Below is a small trained network, with its code and all its weights. Each question gives an input and a class and asks what happens when units are switched off, that is, made to give their printed mean instead of their output.

import numpy as np


def w(rows, s, z=0):
    codes = np.array(rows[::2]) - 128.0
    scale = np.full(codes.shape[1], s)
    scale[-1] = z or s
    return codes * scale


def f(y):
    return y / 2 * (1 + np.tanh(0.7978845608 * (y + 0.044715 * y**3)))


def log_softmax(a):
    a = a - a.max(-1, keepdims=True)
    return a - np.log(np.exp(a).sum(-1, keepdims=True))


def net(x, mask):
    res = np.array(x, float).reshape(1, 5) / 4 @ E
    y = f(res @ A[0][:, :-1].T + A[0][:, -1])
    res = res + np.where(mask, y, B[0][:, -1]) @ B[0][:, :-1]
    return log_softmax(res[-1] @ U[:, :-1].T + U[:, -1])


A, B = {}, {}
E = w([
[175,218,208,53,187,38,213],'x0',
[239,67,254,163,170,167,134],'x1',
[200,102,137,97,30,187,186],'x2',
[90,42,105,50,151,135,22],'x3',
[75,106,152,218,187,157,186],'x4',
],0.0064)
A[0] = w([
[186,99,148,43,46,115,145,184],'n1',
[229,83,146,46,66,125,112,193],'n2',
[154,207,163,130,203,58,166,187],'n3',
[108,88,200,216,205,155,59,225],'n4',
[200,101,146,38,67,123,101,212],'n5',
[114,222,64,32,211,41,152,238],'n6',
[95,115,100,219,48,204,191,246],'n7',
[67,54,135,155,164,148,11,174],'n8',
[144,206,248,218,210,118,200,242],'n9',
[120,68,179,189,173,170,22,234],'n10',
[111,67,148,163,178,196,15,210],'n11',
[163,98,147,171,155,180,60,87],'n12',
[198,67,220,201,149,162,167,221],'n13',
[203,135,221,96,116,136,188,188],'n14',
[55,101,63,44,138,116,2,253],'n15',
[137,166,98,52,28,76,161,232],'n16',
[204,94,216,80,63,158,162,167],'n17',
[49,61,42,180,117,200,68,67],'n18',
[145,224,96,60,77,36,163,231],'n19',
[117,124,43,34,59,133,107,239],'n20',
[106,52,96,85,198,162,42,209],'n21',
],0.0065,0.0042)
B[0] = w([
[124,161,218,138,62,220,51,194],'n1',
[180,133,226,71,77,231,18,207],'n2',
[179,214,190,54,218,57,213,206],'n3',
[246,7,49,159,192,7,150,195],'n4',
[122,90,223,46,48,210,44,203],'n5',
[21,239,185,72,164,56,112,229],'n6',
[139,50,30,220,50,220,173,208],'n7',
[64,21,33,117,193,29,8,189],'n8',
[239,204,189,210,222,33,230,254],'n9',
[229,15,51,77,146,20,90,199],'n10',
[193,3,38,35,80,12,42,196],'n11',
[171,39,200,144,213,83,53,148],'n12',
[235,28,194,198,181,155,182,230],'n13',
[222,198,225,177,204,220,185,218],'n14',
[19,99,72,41,134,32,23,231],'n15',
[45,211,188,154,68,213,70,204],'n16',
[244,111,202,141,58,211,65,211],'n17',
[51,111,54,207,78,194,93,182],'n18',
[53,235,184,96,130,209,124,219],'n19',
[27,185,147,101,39,209,36,209],'n20',
[156,26,80,24,200,44,22,193],'n21',
],0.0054,0.0088)
U = w([
[13,174,23,223,13,210,146,253],'0',
[205,133,230,88,49,224,88,102],'1',
[171,75,142,235,187,112,244,181],'2',
[67,28,38,52,152,51,37,11],'3',
[12,183,138,47,100,102,69,101],'4',
[128,253,178,129,214,52,246,148],'5',
[205,68,138,145,167,66,112,77],'6',
],0.006,0.0034)

Each question gives the input, the list of numbers given to net, and the class t.
The units are the neurons (one row each of A and B). Each row of codes is followed by its name. A weight is (code - 128) times the scale printed after its matrix; where a second scale follows, it is the last column's (A, B and U).
mask holds one flag per neuron, in row order. A switched-off neuron (its flag False) gives its mean, the last column of its row in B, instead of its output. The means were averaged over made-up inputs and are rounded, as every weight is.
A unit's drop is (log p(t) with every unit on - log p(t) with that unit switched off) / (log p(t) with every unit on - log p(t) with every unit switched off).
The circuit of an input: a set's keep is (log p(t) with only the set's units on - log p(t) with every unit switched off) / (log p(t) with every unit on - log p(t) with every unit switched off). Starting from the 12 units with the biggest drops (on a tie, the unit counted first), units are removed one at a time, each time the one whose removal leaves the highest keep (on an exact tie, the one counted first), for as long as the keep stays at least 0.8.
circuit, biggest first: the units of the circuit, biggest drop first
top k neurons: the k neurons with the biggest drops, biggest first
drop when u is switched off: that unit's drop, to one decimal
input [4,7,-5,-2,-1], class 5: circuit, biggest first : (n9)
input [4,-2,0,1,-1], class 4: circuit, biggest first : (n13, n6)
input [3,-6,-4,0,3], class 5: circuit, biggest first : (n5, n11)
input [-1,8,-5,-3,5], class 2: circuit, biggest first : (n9, n13)
input [0,-5,7,4,-6], class 4: circuit, biggest first : (n15, n20)
input [7,-6,4,1,-7], class 4: top 2 neurons : (n6, n13)
input [-4,8,-2,1,6], class 6: top 2 neurons : (n11, n10)
input [2,-3,6,5,2], class 4: top 2 neurons : (n13, n14)
input [4,3,5,-4,4], class 2: circuit, biggest first : (n13, n9)
input [8,4,7,-5,3], class 5: top 2 neurons : (n9, n3)
input [-2,3,1,4,-7], class 3: top 2 neurons : (n15, n21)
input [-5,8,4,2,0], class 6: drop when n4 is switched off : 0.2
input [4,-3,-5,3,4], class 5: drop when n2 is switched off : 0.1
input [0,-1,2,6,6], class 3: drop when n15 is switched off : 0.0
input [-2,-7,-2,-8,-6], class 0: top neuron : (n21)
